Here is a tiny trained network, its code and every weight. The questions are about switching its units off for an input and a class, where a switched-off unit gives its printed mean instead of its output.

import numpy as np


def w(rows, s, z=0):
    codes = np.array(rows[::2]) - 128.0
    scale = np.full(codes.shape[1], s)
    scale[-1] = z or s
    return codes * scale


def f(y):
    return y / 2 * (1 + np.tanh(0.7978845608 * (y + 0.044715 * y**3)))


def log_softmax(a):
    a = a - a.max(-1, keepdims=True)
    return a - np.log(np.exp(a).sum(-1, keepdims=True))


def net(x, mask):
    res = np.array(x, float).reshape(1, 6) / 4 @ E
    y = f(res @ A[0][:, :-1].T + A[0][:, -1])
    res = res + np.where(mask, y, B[0][:, -1]) @ B[0][:, :-1]
    return log_softmax(res[-1] @ U[:, :-1].T + U[:, -1])


A, B = {}, {}
E = w([
[127,128,127,129,128,128,128,128],'x0',
[123,72,152,127,143,187,181,241],'x1',
[99,225,110,179,165,186,78,162],'x2',
[175,48,183,160,145,205,34,93],'x3',
[124,117,90,171,12,107,86,166],'x4',
[109,104,140,253,145,105,203,90],'x5',
],0.0048)
A[0] = w([
[136,63,132,91,101,103,159,103,25],'neuron 1',
[123,83,132,129,146,159,161,220,28],'neuron 2',
[136,78,140,145,137,164,80,107,92],'neuron 3',
[121,219,122,191,163,173,83,175,23],'neuron 4',
[136,140,125,71,120,133,102,142,92],'neuron 5',
[135,121,113,159,50,121,103,155,3],'neuron 6',
[126,119,133,129,133,133,134,150,37],'neuron 7',
[125,106,132,129,132,146,139,170,23],'neuron 8',
[116,167,107,106,118,98,175,148,74],'neuron 9',
[140,126,144,76,252,146,164,90,18],'neuron 10',
[124,89,139,127,136,161,161,212,40],'neuron 11',
[132,139,123,60,120,133,93,146,109],'neuron 12',
[129,141,125,48,116,136,86,149,121],'neuron 13',
[136,115,122,170,27,114,90,170,29],'neuron 14',
[140,68,134,91,103,100,158,106,23],'neuron 15',
[132,58,134,88,99,102,160,102,35],'neuron 16',
[121,174,116,120,111,84,81,12,42],'neuron 17',
[122,190,114,96,101,93,205,158,87],'neuron 18',
[136,85,142,143,132,162,87,108,82],'neuron 19',
[124,111,129,219,139,117,171,104,114],'neuron 20',
[111,160,111,108,120,104,166,141,78],'neuron 21',
[134,74,139,145,139,164,76,105,91],'neuron 22',
[128,114,130,229,138,116,179,95,117],'neuron 23',
[132,140,124,50,118,136,88,148,129],'neuron 24',
[141,82,139,146,136,160,82,110,81],'neuron 25',
],0.013,0.0012)
B[0] = w([
[101,99,107,121,177,128,110,78,196],'neuron 1',
[217,169,135,123,99,151,122,69,235],'neuron 2',
[140,159,128,129,162,84,128,177,191],'neuron 3',
[82,60,93,106,214,110,108,25,251],'neuron 4',
[130,89,139,129,117,146,140,151,175],'neuron 5',
[71,164,125,130,88,128,147,117,196],'neuron 6',
[138,134,128,124,121,133,126,120,126],'neuron 7',
[158,140,131,124,121,134,129,113,151],'neuron 8',
[140,153,133,134,159,92,121,169,196],'neuron 9',
[12,193,113,147,28,129,141,121,235],'neuron 10',
[210,160,135,125,100,150,120,75,226],'neuron 11',
[132,74,142,131,112,151,141,160,196],'neuron 12',
[134,58,146,137,107,157,142,168,218],'neuron 13',
[32,189,125,137,63,137,144,117,243],'neuron 14',
[100,103,109,123,176,129,112,79,192],'neuron 15',
[99,94,106,125,184,128,110,72,204],'neuron 16',
[252,180,141,121,94,169,129,62,253],'neuron 17',
[140,171,133,140,182,71,118,197,246],'neuron 18',
[141,154,129,133,157,91,128,168,179],'neuron 19',
[138,57,147,118,100,164,136,183,219],'neuron 20',
[140,147,132,132,150,102,118,162,177],'neuron 21',
[142,161,126,131,164,81,130,180,196],'neuron 22',
[140,45,150,119,99,170,138,191,235],'neuron 23',
[132,62,142,137,108,157,143,168,215],'neuron 24',
[141,158,127,130,160,89,131,172,185],'neuron 25',
],0.029,0.0042)
U = w([
[139,9,180,131,94,187,166,204,254],'0',
[254,195,148,118,91,163,115,50,62],'1',
[139,184,134,153,200,19,118,215,194],'2',
[3,193,106,160,34,132,164,107,42],'3',
[81,59,64,97,222,120,76,33,70],'4',
],0.007,0.00056)

Each question gives the input, the list of numbers given to net, and the class t.
The units are the neurons (one row each of A and B). Each row of codes is followed by its name. A weight is (code - 128) times the scale printed after its matrix; where a second scale follows, it is the last column's (A, B and U).
mask holds one flag per neuron, in row order. A switched-off neuron (its flag False) gives its mean, the last column of its row in B, instead of its output. The means were averaged over made-up inputs and are rounded, as every weight is.
A unit's drop is (log p(t) with every unit on - log p(t) with that unit switched off) / (log p(t) with every unit on - log p(t) with every unit switched off).
The circuit of an input: a set's keep is (log p(t) with only the set's units on - log p(t) with every unit switched off) / (log p(t) with every unit on - log p(t) with every unit switched off). Starting from the 12 units with the biggest drops (on a tie, the unit counted first), units are removed one at a time, each time the one whose removal leaves the highest keep (on an exact tie, the one counted first), for as long as the keep stays at least 0.8.
circuit, biggest first: the units of the circuit, biggest drop first
k most important neurons: the k neurons with the biggest drops, biggest first
drop of u: that unit's drop, to one decimal
input [-3,-5,-7,1,-7,0], class 3: circuit, biggest first	neuron 10
input [3,8,6,-6,5,-2], class 1: 2 most important neurons	neuron 2; neuron 11
input [1,1,-2,-2,-1,1], class 2: 3 most important neurons	neuron 4; neuron 17; neuron 14
input [-6,4,-3,-1,8,-6], class 3: 4 most important neurons	neuron 14; neuron 6; neuron 23; neuron 20
input [-3,3,4,3,0,-2], class 4: 3 most important neurons	neuron 17; neuron 4; neuron 18
input [4,-7,7,1,2,-8], class 0: 3 most important neurons	neuron 13; neuron 24; neuron 12
input [5,2,1,-7,-5,8], class 0: 2 most important neurons	neuron 23; neuron 20
input [-6,2,-8,-6,-8,-3], class 3: 2 most important neurons	neuron 10; neuron 4
input [-6,-7,-7,8,-4,-2], class 2: 2 most important neurons	neuron 22; neuron 3
input [7,6,-3,-3,-5,-3], class 1: 2 most important neurons	neuron 2; neuron 11
input [1,7,6,-8,5,-1], class 2: 3 most important neurons	neuron 18; neuron 17; neuron 9
input [-1,2,-8,2,-6,5], class 4: 2 most important neurons	neuron 16; neuron 1
input [0,-3,8,-2,-5,8], class 0: 2 most important neurons	neuron 23; neuron 20
input [-1,-4,0,6,3,-5], class 2: circuit, biggest first	neuron 22
input [4,-2,1,7,3,-7], class 0: 2 most important neurons	neuron 13; neuron 24
input [5,8,-8,-2,5,7], class 1: drop of neuron 24	0.2
input [8,-6,6,8,5,-5], class 2: drop of neuron 22	0.2
input [0,-4,-4,-7,0,-6], class 2: drop of neuron 23	1.1
